Here is a tiny trained network, its code and every weight. The questions are about switching its units off for an input and a class, where a switched-off unit gives its printed mean instead of its output.

import numpy as np


def w(rows, s, z=0):
    codes = np.array(rows[::2]) - 128.0
    scale = np.full(codes.shape[1], s)
    scale[-1] = z or s
    return codes * scale


def f(y):
    return y / 2 * (1 + np.tanh(0.7978845608 * (y + 0.044715 * y**3)))


def log_softmax(a):
    a = a - a.max(-1, keepdims=True)
    return a - np.log(np.exp(a).sum(-1, keepdims=True))


def net(x, mask):
    res = np.array(x, float).reshape(1, 5) / 4 @ E
    y = f(res @ A[0][:, :-1].T + A[0][:, -1])
    res = res + np.where(mask, y, B[0][:, -1]) @ B[0][:, :-1]
    return log_softmax(res[-1] @ U[:, :-1].T + U[:, -1])


A, B = {}, {}
E = w([
[206,182,136,102,163,101,145,138,175,111,171,128],'x0',
[91,65,148,156,163,54,175,144,119,225,55,171],'x1',
[71,154,48,106,133,117,102,92,11,134,141,71],'x2',
[114,64,100,195,124,165,177,176,177,120,161,68],'x3',
[145,185,161,117,62,95,197,61,134,164,151,157],'x4',
],0.011)
A[0] = w([
[87,254,88,79,141,104,55,62,96,105,142,179,221],'neuron 1',
[184,198,145,60,90,93,33,5,136,30,149,121,192],'neuron 2',
[166,68,109,162,98,173,144,232,181,60,133,104,207],'neuron 3',
[185,126,169,136,163,82,170,187,167,153,110,168,145],'neuron 4',
[102,158,96,133,134,107,121,170,60,168,75,134,107],'neuron 5',
[177,132,214,162,83,10,193,133,203,150,125,221,181],'neuron 6',
[192,152,138,39,160,204,94,113,88,21,183,92,156],'neuron 7',
[225,114,226,139,109,124,206,113,212,101,140,169,212],'neuron 8',
[110,114,171,176,133,88,212,111,13,252,36,141,221],'neuron 9',
[92,124,101,201,195,175,91,224,219,44,159,67,185],'neuron 10',
[144,128,113,81,176,106,60,172,179,79,120,147,183],'neuron 11',
[41,130,164,107,63,62,185,62,132,231,97,155,253],'neuron 12',
],0.0074,0.0043)
B[0] = w([
[115,156,112,173,86,71,81,139,47,94,78,175,216],'neuron 1',
[145,254,173,158,66,142,71,60,91,118,85,161,221],'neuron 2',
[210,114,87,92,121,182,95,189,130,109,129,46,197],'neuron 3',
[139,151,229,127,218,127,146,140,195,164,99,83,188],'neuron 4',
[106,113,114,172,49,124,152,113,140,167,115,144,162],'neuron 5',
[80,221,171,135,217,163,220,116,164,151,197,141,251],'neuron 6',
[175,131,170,162,57,154,80,68,72,61,52,125,199],'neuron 7',
[100,193,138,45,181,223,134,142,155,77,196,121,239],'neuron 8',
[81,98,98,117,168,11,169,147,147,198,132,171,244],'neuron 9',
[189,67,104,189,85,185,35,244,142,76,104,45,200],'neuron 10',
[136,109,196,176,145,89,81,83,137,52,115,116,160],'neuron 11',
[71,117,78,116,71,89,158,163,161,195,113,195,244],'neuron 12',
],0.0085,0.015)
U = w([
[191,28,21,165,50,198,116,200,123,75,150,14,217],'0',
[196,100,211,170,239,131,153,162,162,114,128,88,56],'1',
[49,240,140,99,204,186,227,124,207,130,207,214,16],'2',
[155,236,144,168,46,122,85,37,31,72,103,196,164],'3',
[20,43,21,158,152,2,201,140,87,201,115,210,248],'4',
],0.0069,0.0018)

Each question gives the input, the list of numbers given to net, and the class t.
The units are the neurons (one row each of A and B). Each row of codes is followed by its name. A weight is (code - 128) times the scale printed after its matrix; where a second scale follows, it is the last column's (A, B and U).
mask holds one flag per neuron, in row order. A switched-off neuron (its flag False) gives its mean, the last column of its row in B, instead of its output. The means were averaged over made-up inputs and are rounded, as every weight is.
A unit's drop is (log p(t) with every unit on - log p(t) with that unit switched off) / (log p(t) with every unit on - log p(t) with every unit switched off).
The circuit of an input: a set's keep is (log p(t) with only the set's units on - log p(t) with every unit switched off) / (log p(t) with every unit on - log p(t) with every unit switched off). Starting from all 12 units, units are removed one at a time, each time the one whose removal leaves the highest keep (on an exact tie, the one counted first), for as long as the keep stays at least 0.8.
units of the circuit, in order: the units of the circuit, biggest drop first
top k neurons: the k neurons with the biggest drops, biggest first
drop of u: that unit's drop, to one decimal
input [8,1,4,0,-6], class 0: units of the circuit, in order -> neuron 10
input [5,3,-5,-6,-7], class 1: top 3 neurons -> neuron 11; neuron 12; neuron 4
input [-2,-4,-8,-6,-7], class 0: top 4 neurons -> neuron 10; neuron 3; neuron 6; neuron 1
input [2,-1,-7,1,-7], class 0: top 2 neurons -> neuron 10; neuron 3
input [-6,6,-7,8,1], class 2: top 2 neurons -> neuron 6; neuron 8
input [6,5,4,-3,-8], class 4: top 3 neurons -> neuron 2; neuron 8; neuron 3
input [7,-8,-6,0,-1], class 3: top 2 neurons -> neuron 2; neuron 7
input [-7,1,2,-1,7], class 4: drop of neuron 6 -> 0.0
input [8,8,5,7,-7], class 0: drop of neuron 10 -> 0.1
input [4,4,3,-3,-5], class 4: drop of neuron 2 -> 0.1
input [4,-7,-6,-6,5], class 3: drop of neuron 2 -> 0.2
